Here is a tiny trained network, its code and every weight. The questions are about switching its units off for an input and a class, where a switched-off unit gives its printed mean instead of its output.

import numpy as np


def w(rows, s, z=0):
    codes = np.array(rows[::2]) - 128.0
    scale = np.full(codes.shape[1], s)
    scale[-1] = z or s
    return codes * scale


def f(y):
    return np.maximum(y, 0)


def log_softmax(a):
    a = a - a.max(-1, keepdims=True)
    return a - np.log(np.exp(a).sum(-1, keepdims=True))


def net(x, mask):
    res = np.array(x, float).reshape(1, 7) / 4 @ E
    y = f(res @ A[0][:, :-1].T + A[0][:, -1])
    res = res + np.where(mask, y, B[0][:, -1]) @ B[0][:, :-1]
    return log_softmax(res[-1] @ U[:, :-1].T + U[:, -1])


A, B = {}, {}
E = w([
[65,171,148,138,82,208,96,99],'x0',
[157,180,134,102,97,171,250,127],'x1',
[167,153,18,83,80,148,136,108],'x2',
[167,160,121,147,151,154,94,128],'x3',
[156,126,172,148,64,75,130,162],'x4',
[117,59,155,113,92,196,135,184],'x5',
[126,141,120,135,97,166,90,89],'x6',
],0.012)
A[0] = w([
[100,115,210,55,102,167,125,208,179],'neuron 0',
[204,196,114,193,218,78,77,144,254],'neuron 1',
[166,212,114,15,71,144,115,103,169],'neuron 2',
[81,163,64,60,33,131,186,139,185],'neuron 3',
[231,102,141,136,121,112,233,200,220],'neuron 4',
[136,134,67,141,183,122,79,16,218],'neuron 5',
[2,25,133,127,148,250,139,100,221],'neuron 6',
[221,156,34,157,161,56,179,87,237],'neuron 7',
[10,94,127,142,101,154,97,131,207],'neuron 8',
],0.0075,0.0035)
B[0] = w([
[46,128,186,157,121,112,145,174,211],'neuron 0',
[199,96,88,144,193,115,168,130,226],'neuron 1',
[189,118,80,132,81,146,123,73,206],'neuron 2',
[118,139,155,102,70,175,125,102,215],'neuron 3',
[158,104,169,50,137,116,161,186,237],'neuron 4',
[109,143,93,217,176,190,159,6,219],'neuron 5',
[101,107,169,117,90,159,49,99,242],'neuron 6',
[151,67,112,81,111,150,190,137,245],'neuron 7',
[82,135,219,205,135,142,17,75,211],'neuron 8',
],0.011)
U = w([
[139,125,78,125,203,167,138,95,6],'0',
[160,183,88,93,17,143,149,111,174],'1',
[94,133,142,195,162,8,104,127,214],'2',
[110,105,160,48,146,77,151,207,195],'3',
[5,155,155,141,78,113,60,111,53],'4',
],0.012,0.0024)

Each question gives the input, the list of numbers given to net, and the class t.
The units are the neurons (one row each of A and B). Each row of codes is followed by its name. A weight is (code - 128) times the scale printed after its matrix; where a second scale follows, it is the last column's (A, B and U).
mask holds one flag per neuron, in row order. A switched-off neuron (its flag False) gives its mean, the last column of its row in B, instead of its output. The means were averaged over made-up inputs and are rounded, as every weight is.
A unit's drop is (log p(t) with every unit on - log p(t) with that unit switched off) / (log p(t) with every unit on - log p(t) with every unit switched off).
The circuit of an input: a set's keep is (log p(t) with only the set's units on - log p(t) with every unit switched off) / (log p(t) with every unit on - log p(t) with every unit switched off). Starting from all 9 units, units are removed one at a time, each time the one whose removal leaves the highest keep (on an exact tie, the one counted first), for as long as the keep stays at least 0.8.
circuit, biggest first: the units of the circuit, biggest drop first
most important unit: the unit with the biggest drop
k most important neurons: the k neurons with the biggest drops, biggest first
drop when u is switched off: that unit's drop, to one decimal
input [3,7,-8,0,3,8,-1], class 4: circuit, biggest first : neuron 6
input [-2,-2,7,-8,-1,6,1], class 4: circuit, biggest first : neuron 7; neuron 1
input [-3,1,5,-1,-7,2,2], class 1: circuit, biggest first : neuron 1; neuron 3
input [-7,-8,-6,-3,-2,-4,8], class 0: 2 most important neurons : neuron 5; neuron 1
input [-6,8,-5,-7,-7,-2,8], class 3: circuit, biggest first : neuron 5; neuron 4
input [2,4,-2,8,1,0,-2], class 3: circuit, biggest first : neuron 5; neuron 3
input [5,-7,-5,1,-7,-7,5], class 0: 4 most important neurons : neuron 5; neuron 1; neuron 0; neuron 3
input [-8,5,8,8,-5,2,-6], class 1: 3 most important neurons : neuron 2; neuron 3; neuron 0
input [-3,4,4,4,-8,2,7], class 1: 4 most important neurons : neuron 1; neuron 2; neuron 3; neuron 8
input [0,4,-8,-7,1,-5,1], class 3: 4 most important neurons : neuron 5; neuron 8; neuron 6; neuron 2
input [2,4,-2,2,-7,0,0], class 4: 2 most important neurons : neuron 1; neuron 6
input [1,-8,-7,-2,-2,-7,8], class 2: 3 most important neurons : neuron 1; neuron 8; neuron 7
input [-1,2,-6,2,7,1,6], class 3: 3 most important neurons : neuron 5; neuron 8; neuron 6
input [0,6,3,2,1,6,-7], class 3: most important unit : neuron 4
input [5,1,-3,1,2,-6,-7], class 2: 2 most important neurons : neuron 4; neuron 7
input [-8,2,4,-6,6,-6,0], class 3: drop when neuron 4 is switched off : 0.4
input [-7,1,-6,1,0,-2,2], class 3: drop when neuron 5 is switched off : 0.2
input [-5,1,-6,1,4,-8,6], class 0: drop when neuron 1 is switched off : 0.2
input [3,5,-8,5,-6,0,-3], class 4: drop when neuron 6 is switched off : 0.1
input [-6,-6,3,-8,4,-5,0], class 0: most important unit : neuron 7
